Below are the code and all the weights of a small trained network. Each question names an input and a class and asks about switching units off, where a switched-off unit gives its printed mean instead of its output.

import numpy as np


def w(rows, s, z=0):
    codes = np.array(rows[::2]) - 128.0
    scale = np.full(codes.shape[1], s)
    scale[-1] = z or s
    return codes * scale


def f(y):
    return np.maximum(y, 0)


def log_softmax(a):
    a = a - a.max(-1, keepdims=True)
    return a - np.log(np.exp(a).sum(-1, keepdims=True))


def net(x, mask):
    res = np.array(x, float).reshape(1, 4) / 4 @ E
    y = f(res @ A[0][:, :-1].T + A[0][:, -1])
    res = res + np.where(mask, y, B[0][:, -1]) @ B[0][:, :-1]
    return log_softmax(res[-1] @ U[:, :-1].T + U[:, -1])


A, B = {}, {}
E = w([
[181,176,188,41,164,181,238,60,85,90,121,172],'x0',
[218,154,64,170,80,147,95,171,157,16,175,146],'x1',
[167,178,186,251,188,245,102,116,152,166,67,105],'x2',
[229,89,55,156,194,75,174,175,69,158,71,148],'x3',
],0.012)
A[0] = w([
[184,195,150,154,128,138,144,155,130,57,172,132,131],'n1',
[73,163,227,123,113,167,63,89,183,95,160,102,6],'n2',
[86,40,105,72,92,71,174,103,124,167,197,169,130],'n3',
[74,112,183,139,144,122,150,82,96,247,69,76,72],'n4',
[157,187,173,89,167,179,235,32,97,77,82,195,145],'n5',
[89,95,105,188,155,128,73,168,165,166,123,125,237],'n6',
[219,113,88,157,195,97,168,229,77,195,2,149,8],'n7',
[156,129,156,221,166,212,143,86,146,164,85,34,61],'n8',
[178,134,103,182,95,163,85,173,145,71,163,140,54],'n9',
[89,114,114,180,109,77,84,187,195,190,89,71,27],'n10',
[147,184,195,174,134,217,104,165,151,170,43,94,71],'n11',
[88,190,178,107,100,172,70,81,179,142,164,75,123],'n12',
],0.0093,0.002)
B[0] = w([
[148,112,155,124,210,114,169,206,137,169,59,222,185],'n1',
[220,162,151,186,169,67,76,42,92,107,125,109,213],'n2',
[138,128,72,97,166,20,190,166,143,90,85,61,212],'n3',
[191,83,254,114,175,218,196,156,245,122,45,222,209],'n4',
[123,112,110,164,38,171,45,192,56,245,167,130,252],'n5',
[143,130,138,194,105,167,132,155,79,182,125,30,201],'n6',
[163,120,103,111,143,131,29,3,75,78,121,179,242],'n7',
[123,120,70,27,59,27,203,157,113,75,83,48,228],'n8',
[121,37,249,141,202,146,173,176,151,120,49,140,201],'n9',
[150,104,117,197,85,163,67,187,85,182,204,161,207],'n10',
[54,141,70,31,76,49,137,152,160,91,101,94,227],'n11',
[141,143,120,159,144,137,100,84,67,67,151,164,209],'n12',
],0.0085,0.02)
U = w([
[116,125,78,86,114,98,179,163,130,55,138,74,253],'0',
[128,120,126,183,95,166,100,173,98,205,171,110,81],'1',
[138,99,194,157,213,163,168,162,184,104,87,185,72],'2',
[146,134,119,167,171,139,88,5,96,44,146,135,65],'3',
],0.013,0.0039)

Each question gives the input, the list of numbers given to net, and the class t.
The units are the neurons (one row each of A and B). Each row of codes is followed by its name. A weight is (code - 128) times the scale printed after its matrix; where a second scale follows, it is the last column's (A, B and U).
mask holds one flag per neuron, in row order. A switched-off neuron (its flag False) gives its mean, the last column of its row in B, instead of its output. The means were averaged over made-up inputs and are rounded, as every weight is.
A unit's drop is (log p(t) with every unit on - log p(t) with that unit switched off) / (log p(t) with every unit on - log p(t) with every unit switched off).
The circuit of an input: a set's keep is (log p(t) with only the set's units on - log p(t) with every unit switched off) / (log p(t) with every unit on - log p(t) with every unit switched off). Starting from all 12 units, units are removed one at a time, each time the one whose removal leaves the highest keep (on an exact tie, the one counted first), for as long as the keep stays at least 0.8.
circuit, biggest first: the units of the circuit, biggest drop first
unit that matters most: the unit with the biggest drop
k most important neurons: the k neurons with the biggest drops, biggest first
drop of u: that unit's drop, to one decimal
input [-5,1,-4,1], class 1: 3 most important neurons : n8; n11; n10
input [0,-1,0,0], class 2: circuit, biggest first : n5; n8
input [2,5,-3,-1], class 2: 2 most important neurons : n8; n11
input [0,-4,6,-7], class 3: 3 most important neurons : n2; n12; n3
input [-3,6,5,0], class 2: circuit, biggest first : n9
input [6,2,3,7], class 3: 3 most important neurons : n7; n10; n6
input [0,-8,-6,5], class 2: 2 most important neurons : n4; n8
input [8,2,-6,5], class 1: 3 most important neurons : n5; n8; n11
input [-5,-6,5,-1], class 2: 3 most important neurons : n4; n5; n3
input [1,-4,7,7], class 0: 2 most important neurons : n8; n11
input [-4,3,6,3], class 0: 2 most important neurons : n8; n5
input [6,-5,-2,-4], class 1: 2 most important neurons : n5; n9
input [4,-4,-2,-3], class 1: 3 most important neurons : n5; n9; n7
input [6,6,-4,8], class 3: unit that matters most : n7
input [1,-1,4,4], class 0: 2 most important neurons : n8; n2
input [5,4,-1,0], class 1: 2 most important neurons : n5; n4
input [-1,8,2,-7], class 2: 2 most important neurons : n9; n1
input [3,-1,3,3], class 0: drop of n10 : 1.5
input [-4,-7,-1,5], class 2: drop of n4 : 2.4
input [4,0,0,7], class 3: unit that matters most : n7
input [-2,-2,7,-3], class 0: drop of n9 : 0.0
input [-3,5,7,3], class 0: drop of n11 : 0.1
